Here is a tiny trained network, its code and every weight. The questions are about switching its units off for an input and a class, where a switched-off unit gives its printed mean instead of its output.

import numpy as np


def w(rows, s, z=0):
    codes = np.array(rows[::2]) - 128.0
    scale = np.full(codes.shape[1], s)
    scale[-1] = z or s
    return codes * scale


def f(y):
    return y / 2 * (1 + np.tanh(0.7978845608 * (y + 0.044715 * y**3)))


def log_softmax(a):
    a = a - a.max(-1, keepdims=True)
    return a - np.log(np.exp(a).sum(-1, keepdims=True))


def net(x, mask):
    res = np.array(x, float).reshape(1, 7) / 4 @ E
    y = f(res @ A[0][:, :-1].T + A[0][:, -1])
    res = res + np.where(mask, y, B[0][:, -1]) @ B[0][:, :-1]
    return log_softmax(res[-1] @ U[:, :-1].T + U[:, -1])


A, B = {}, {}
E = w([
[194,144,160,144,223,43,106,66],'x0',
[70,90,149,122,209,93,176,105],'x1',
[156,60,5,86,120,143,147,99],'x2',
[102,170,118,155,92,117,244,121],'x3',
[104,98,115,195,116,203,143,106],'x4',
[204,86,118,218,151,122,85,172],'x5',
[158,199,156,151,115,140,128,55],'x6',
],0.013)
A[0] = w([
[54,121,108,70,103,114,184,136,162],'N1',
[139,171,97,134,80,169,80,100,81],'N2',
[73,78,142,178,97,193,181,239,138],'N3',
[135,91,145,173,114,124,100,183,43],'N4',
[173,250,185,173,126,82,169,125,67],'N5',
[160,62,174,166,146,120,41,162,172],'N6',
[130,28,90,146,193,127,189,42,93],'N7',
[121,153,175,137,134,99,73,93,2],'N8',
[145,123,135,153,134,164,120,138,61],'N9',
[79,124,121,136,98,143,162,122,14],'N10',
[84,144,195,148,139,100,52,100,4],'N11',
[88,150,163,60,144,79,113,123,119],'N12',
[112,247,138,164,95,72,214,92,109],'N13',
[95,160,86,122,77,206,162,172,88],'N14',
[174,149,117,114,130,178,108,105,116],'N15',
[196,75,54,130,119,101,75,161,50],'N16',
[139,146,108,129,53,203,114,100,113],'N17',
[164,106,132,136,120,124,52,123,161],'N18',
[136,151,112,105,124,169,142,134,75],'N19',
[136,109,146,131,120,122,142,134,69],'N20',
[159,128,116,123,143,102,86,137,41],'N21',
[116,96,134,111,93,160,187,158,78],'N22',
[121,124,118,115,81,137,140,122,88],'N23',
[172,113,166,118,92,156,72,53,160],'N24',
[126,161,88,129,122,119,93,117,69],'N25',
],0.012,0.0082)
B[0] = w([
[80,20,166,48,91,123,86,85,207],'N1',
[118,202,68,131,85,139,147,120,171],'N2',
[47,79,150,179,84,178,111,178,246],'N3',
[109,132,142,151,116,136,98,220,167],'N4',
[188,177,254,162,135,115,195,148,220],'N5',
[122,161,135,193,162,138,46,219,252],'N6',
[114,89,47,212,193,80,185,73,196],'N7',
[165,118,147,125,191,159,100,79,165],'N8',
[103,165,122,137,127,117,153,181,139],'N9',
[132,83,145,127,119,148,127,89,153],'N10',
[114,151,150,129,162,203,56,60,177],'N11',
[79,138,145,67,179,70,64,124,175],'N12',
[169,103,230,120,79,92,243,132,220],'N13',
[139,103,108,111,69,222,138,50,217],'N14',
[118,196,95,109,120,72,138,146,161],'N15',
[231,64,64,107,33,43,139,207,217],'N16',
[72,187,57,93,56,113,142,111,200],'N17',
[190,172,97,109,146,165,119,185,210],'N18',
[124,131,116,109,131,139,127,111,141],'N19',
[113,113,145,131,135,123,122,137,121],'N20',
[173,100,138,108,159,158,106,149,159],'N21',
[139,61,141,124,90,141,98,122,174],'N22',
[124,125,116,102,112,147,145,101,153],'N23',
[122,238,51,122,157,143,127,99,197],'N24',
[141,163,142,110,125,108,125,138,134],'N25',
],0.0082,0.018)
U = w([
[159,172,128,142,197,163,42,111,5],'0',
[122,208,67,100,74,152,134,85,238],'1',
[123,65,53,186,194,76,169,68,200],'2',
[76,53,103,95,64,192,141,77,49],'3',
[148,148,203,135,118,109,185,94,225],'4',
[90,117,116,200,114,172,79,194,23],'5',
[224,114,72,130,124,108,76,171,112],'6',
[67,81,135,10,165,60,89,107,89],'7',
],0.011,0.0032)

Each question gives the input, the list of numbers given to net, and the class t.
The units are the neurons (one row each of A and B). Each row of codes is followed by its name. A weight is (code - 128) times the scale printed after its matrix; where a second scale follows, it is the last column's (A, B and U).
mask holds one flag per neuron, in row order. A switched-off neuron (its flag False) gives its mean, the last column of its row in B, instead of its output. The means were averaged over made-up inputs and are rounded, as every weight is.
A unit's drop is (log p(t) with every unit on - log p(t) with that unit switched off) / (log p(t) with every unit on - log p(t) with every unit switched off).
The circuit of an input: a set's keep is (log p(t) with only the set's units on - log p(t) with every unit switched off) / (log p(t) with every unit on - log p(t) with every unit switched off). Starting from the 12 units with the biggest drops (on a tie, the unit counted first), units are removed one at a time, each time the one whose removal leaves the highest keep (on an exact tie, the one counted first), for as long as the keep stays at least 0.8.
units of the circuit, in order: the units of the circuit, biggest drop first
unit that matters most: the unit with the biggest drop
top k neurons: the k neurons with the biggest drops, biggest first
drop of u: that unit's drop, to one decimal
input [1,3,1,-1,7,1,-5], class 2: unit that matters most : N7
input [5,-6,6,7,5,-8,8], class 4: top 2 neurons : (N13; N5)
input [4,7,-1,-6,2,-3,-5], class 2: top 2 neurons : (N7; N1)
input [-1,1,5,0,7,-1,5], class 1: units of the circuit, in order : (N17; N3)
input [-3,5,6,6,-7,-6,-3], class 7: top 2 neurons : (N12; N1)
input [-3,-2,3,7,-3,-5,5], class 3: top 2 neurons : (N1; N14)
input [-8,-2,-7,-2,-8,-7,-2], class 7: top 2 neurons : (N12; N1)
input [4,3,-3,-6,-1,-4,-6], class 0: top 3 neurons : (N1; N6; N11)
input [2,-7,7,-1,-5,-2,2], class 1: top 2 neurons : (N6; N2)
input [-7,-1,-7,1,-5,-3,5], class 4: top 2 neurons : (N5; N13)
input [5,3,1,-6,0,6,6], class 0: top 2 neurons : (N11; N24)
input [2,3,1,2,7,5,-4], class 2: top 2 neurons : (N7; N18)
input [-7,5,4,2,-8,-3,6], class 3: top 2 neurons : (N14; N6)
input [5,-7,-4,-4,5,6,3], class 0: top 2 neurons : (N11; N24)
input [5,-2,5,8,7,-1,-2], class 2: units of the circuit, in order : (N7)
input [6,6,3,-3,-3,1,3], class 2: drop of N7 : 2.5
input [6,0,-2,-1,5,-1,-4], class 0: drop of N22 : 0.0
input [5,5,-3,2,-7,4,-7], class 0: drop of N1 : 0.5
